Below is a small trained network, with its code and all its weights. Each question gives an input and a target symbol and asks what happens when units are switched off, that is, made to give their printed mean instead of their output.

import numpy as np


def w(rows, s, z=0):
    codes = np.array(rows[::2]) - 128.0
    scale = np.full(codes.shape[1], s)
    scale[-1] = z or s
    return codes * scale


def f(y):
    return y / 2 * (1 + np.tanh(0.7978845608 * (y + 0.044715 * y**3)))


def softmax(a):
    e = np.exp(a - a.max(-1, keepdims=True))
    return e / e.sum(-1, keepdims=True)


def log_softmax(a):
    a = a - a.max(-1, keepdims=True)
    return a - np.log(np.exp(a).sum(-1, keepdims=True))


def net(x, mask):
    ids = ['βγδεζηθλμξπστφω'.index(c) for c in x.split()]
    T = len(ids)
    res = E[ids] + P[:T]
    u = 0
    for l in range(2):
        q, k, v = (res @ M[l].T for M in (Q, K, V))
        z = softmax(np.where(np.tri(T) > 0, q @ k.T / 2**0.5, -1e9)) @ v
        res = res + np.where(mask[u], z, O[l][:, -1]) @ O[l][:, :-1]
        u += 1
        y = f(res @ A[l][:, :-1].T + A[l][:, -1])
        res = res + np.where(mask[u : u + 4], y, B[l][:, -1]) @ B[l][:, :-1]
        u += 4
    return log_softmax(res[-1] @ U[:, :-1].T + U[:, -1])


Q, K, V, O, A, B = {}, {}, {}, {}, {}, {}
E = w([
[8,54,77,84,117,178,115,66,8,216,167],'β',
[205,135,129,159,124,135,198,117,143,137,192],'γ',
[155,135,109,151,238,52,11,142,99,128,118],'δ',
[141,180,90,186,180,146,194,71,194,116,44],'ε',
[126,114,106,82,195,61,110,116,199,102,183],'ζ',
[71,81,101,71,223,138,175,124,96,139,98],'η',
[112,194,180,204,194,171,222,128,99,252,159],'θ',
[44,126,76,43,159,74,221,151,90,89,165],'λ',
[134,129,87,59,154,197,48,92,98,52,110],'μ',
[66,191,161,172,123,222,145,160,137,136,95],'ξ',
[82,122,207,91,126,111,110,121,65,74,173],'π',
[104,139,153,187,163,108,90,91,209,62,88],'σ',
[124,231,122,126,195,153,30,113,99,170,109],'τ',
[152,124,77,151,196,74,132,53,129,109,206],'φ',
[147,135,79,57,141,225,214,30,121,183,92],'ω',
],0.018)
P = w([
[96,122,91,149,110,110,204,102,113,118,150],'0',
[133,96,140,110,122,72,104,158,199,162,62],'1',
[103,132,186,121,136,160,165,101,51,126,165],'2',
[132,85,120,85,105,103,98,162,191,147,65],'3',
[107,150,183,81,170,168,136,138,79,74,155],'4',
[144,173,141,9,119,94,95,201,168,136,94],'5',
[159,116,178,130,156,196,130,92,139,94,152],'6',
],0.016)
Q[0] = w([
[3,134,168,164,148,218,59,50,86,134,172],'L0H1',
[79,94,107,136,230,76,127,162,184,212,162],'L0H1',
],0.0047)
K[0] = w([
[4,134,91,187,204,122,108,19,77,17,81],'L0H1',
[65,165,88,115,178,102,56,174,121,170,102],'L0H1',
],0.0037)
V[0] = w([
[197,100,130,100,3,103,178,173,179,172,159],'L0H1',
[210,68,82,207,121,65,74,234,37,156,59],'L0H1',
],0.0047)
O[0] = w([
[91,10,68,93,155,204,83,190,234,128,151,3],'L0H1',
[135,135,76,101,151,123,68,205,193,135,195,143],'L0H1',
],0.011,0.0041)
A[0] = w([
[128,119,11,102,110,73,123,128,170,133,186,237],'L0N1',
[134,116,184,145,137,87,115,198,135,84,168,94],'L0N2',
[92,123,121,136,147,181,170,133,119,109,148,87],'L0N3',
[180,133,69,118,164,169,99,129,121,254,119,6],'L0N4',
],0.0098,0.0021)
B[0] = w([
[58,216,112,83,107,85,142,98,83,163,192,255],'L0N1',
[157,58,184,196,103,78,147,87,153,143,162,222],'L0N2',
[171,51,164,247,128,90,48,71,184,101,148,169],'L0N3',
[230,114,123,159,111,153,166,121,82,140,107,197],'L0N4',
],0.011,0.0063)
Q[1] = w([
[187,216,93,150,146,118,53,244,205,136,180],'L1H1',
[29,196,106,111,163,164,140,162,101,251,2],'L1H1',
],0.0052)
K[1] = w([
[221,246,143,143,210,132,48,165,122,50,178],'L1H1',
[71,168,72,106,82,72,162,196,56,228,1],'L1H1',
],0.006)
V[1] = w([
[133,127,101,113,138,163,131,199,92,177,135],'L1H1',
[164,95,88,143,168,100,2,135,110,54,84],'L1H1',
],0.0059)
O[1] = w([
[80,99,219,74,225,118,253,62,81,168,33,3],'L1H1',
[193,37,125,167,248,195,77,78,207,165,4,39],'L1H1',
],0.0076,0.0046)
A[1] = w([
[154,12,146,200,187,79,123,140,253,169,134,3],'L1N1',
[13,121,99,139,164,93,95,108,192,74,154,73],'L1N2',
[140,98,120,126,198,132,140,79,82,75,226,196],'L1N3',
[138,121,122,129,118,133,122,114,170,91,186,182],'L1N4',
],0.0079,0.0036)
B[1] = w([
[250,84,97,64,19,61,101,216,94,144,83,158],'L1N1',
[172,232,228,110,64,66,125,89,128,93,103,154],'L1N2',
[199,174,115,197,156,190,126,166,132,96,29,248],'L1N3',
[97,111,194,90,241,131,104,90,99,156,127,180],'L1N4',
],0.011,0.013)
U = w([
[111,108,148,121,151,104,95,106,15,185,121,52],'β',
[149,150,98,130,107,75,167,190,95,70,155,45],'γ',
[85,193,163,176,90,154,76,254,177,205,86,171],'δ',
[161,132,221,167,209,153,75,127,112,191,60,122],'ε',
[155,182,62,159,128,99,165,174,239,111,82,152],'ζ',
[130,145,78,85,130,150,27,129,112,89,119,136],'η',
[131,156,189,130,137,94,80,98,141,195,136,74],'θ',
[218,148,177,117,80,144,100,177,167,95,86,10],'λ',
[115,66,224,130,114,98,67,168,79,142,170,164],'μ',
[203,115,124,97,111,102,188,91,121,125,125,103],'ξ',
[148,142,90,136,167,125,132,165,142,151,240,253],'π',
[122,224,97,221,183,148,113,86,89,95,172,179],'σ',
[154,158,197,173,136,101,185,201,131,220,124,25],'τ',
[172,140,91,98,96,94,82,153,103,174,143,115],'φ',
[108,97,112,114,245,37,168,166,103,125,98,171],'ω',
],0.0069,0.0066)

Each question gives the input, a string of symbols that net reads in full, and the target symbol t.
The units are the heads (2 rows each of Q, K, V and O) and the neurons (one row each of A and B). Each row of codes is followed by its name. A weight is (code - 128) times the scale printed after its matrix; where a second scale follows, it is the last column's (O, A, B and U).
mask holds one flag per unit, layer by layer, with each layer's heads first. A switched-off unit (its flag False) gives its mean, the last column of its rows in O or B, instead of its output. The means were averaged over made-up inputs and are rounded, as every weight is.
A unit's drop is (log p(t) with every unit on - log p(t) with that unit switched off) / (log p(t) with every unit on - log p(t) with every unit switched off).
The circuit of an input: a set's keep is (log p(t) with only the set's units on - log p(t) with every unit switched off) / (log p(t) with every unit on - log p(t) with every unit switched off). Starting from all 10 units, units are removed one at a time, each time the one whose removal leaves the highest keep (on an exact tie, the one counted first), for as long as the keep stays at least 0.8.
circuit, biggest first: the units of the circuit, biggest drop first
most important unit: the unit with the biggest drop
k most important neurons: the k neurons with the biggest drops, biggest first
top k neurons in layer l: the k neurons of layer l with the biggest drops, biggest first
input γ δ ζ ζ δ γ η, target σ: circuit, biggest first => L0H1; L1H1; L1N3
input δ π δ γ π, target ε: most important unit => L0N2
input δ μ ω β λ, target σ: circuit, biggest first => L1N3; L1N1
input θ θ γ γ δ π, target μ: circuit, biggest first => L1N3; L0N2; L0N1
input δ λ δ ζ ζ φ β, target σ: circuit, biggest first => L0H1; L1N3; L1N1
input ξ ζ γ δ γ δ ζ, target ε: 3 most important neurons => L1N4; L1N3; L0N2
input ξ δ δ λ, target γ: top 2 neurons in layer 0 => L0N1; L0N3
input ε δ π θ τ δ δ, target λ: 4 most important neurons => L1N1; L0N1; L0N2; L1N4
input δ θ γ λ, target γ: circuit, biggest first => L1H1; L0N1
input ξ ζ δ δ ζ, target ε: circuit, biggest first => L1N4; L1N3
input ξ φ σ τ, target ε: 2 most important neurons => L0N1; L0N2
input γ δ ε γ π η, target ω: circuit, biggest first => L1H1; L0N3; L0N2
input γ ε τ σ, target λ: circuit, biggest first => L0N1; L1N1
input δ θ γ β ζ ζ, target θ: 2 most important neurons => L1N2; L0N4
input η η γ τ, target ε: 4 most important neurons => L0N1; L0N2; L0N4; L1N1
input η γ τ δ δ, target ε: 4 most important neurons => L0N3; L0N1; L1N3; L0N2
input γ δ δ δ η φ, target σ: 3 most important neurons => L0N1; L1N1; L1N3
input ω δ δ λ σ σ, target λ: most important unit => L1H1
input δ δ γ π π η, target ω: top 3 neurons in layer 1 => L1N3; L1N2; L1N1
input ε τ δ ζ, target θ: 2 most important neurons => L0N1; L1N2
input ε δ δ λ γ γ, target π: top 3 neurons in layer 0 => L0N1; L0N3; L0N2
input ξ γ γ, target ε: most important neuron => L0N3
input ω θ δ π, target μ: 3 most important neurons => L1N3; L1N4; L0N1
input ε γ λ δ, target φ: top 2 neurons in layer 0 => L0N2; L0N1
input ω γ γ φ δ π γ, target λ: top 2 neurons in layer 0 => L0N1; L0N3
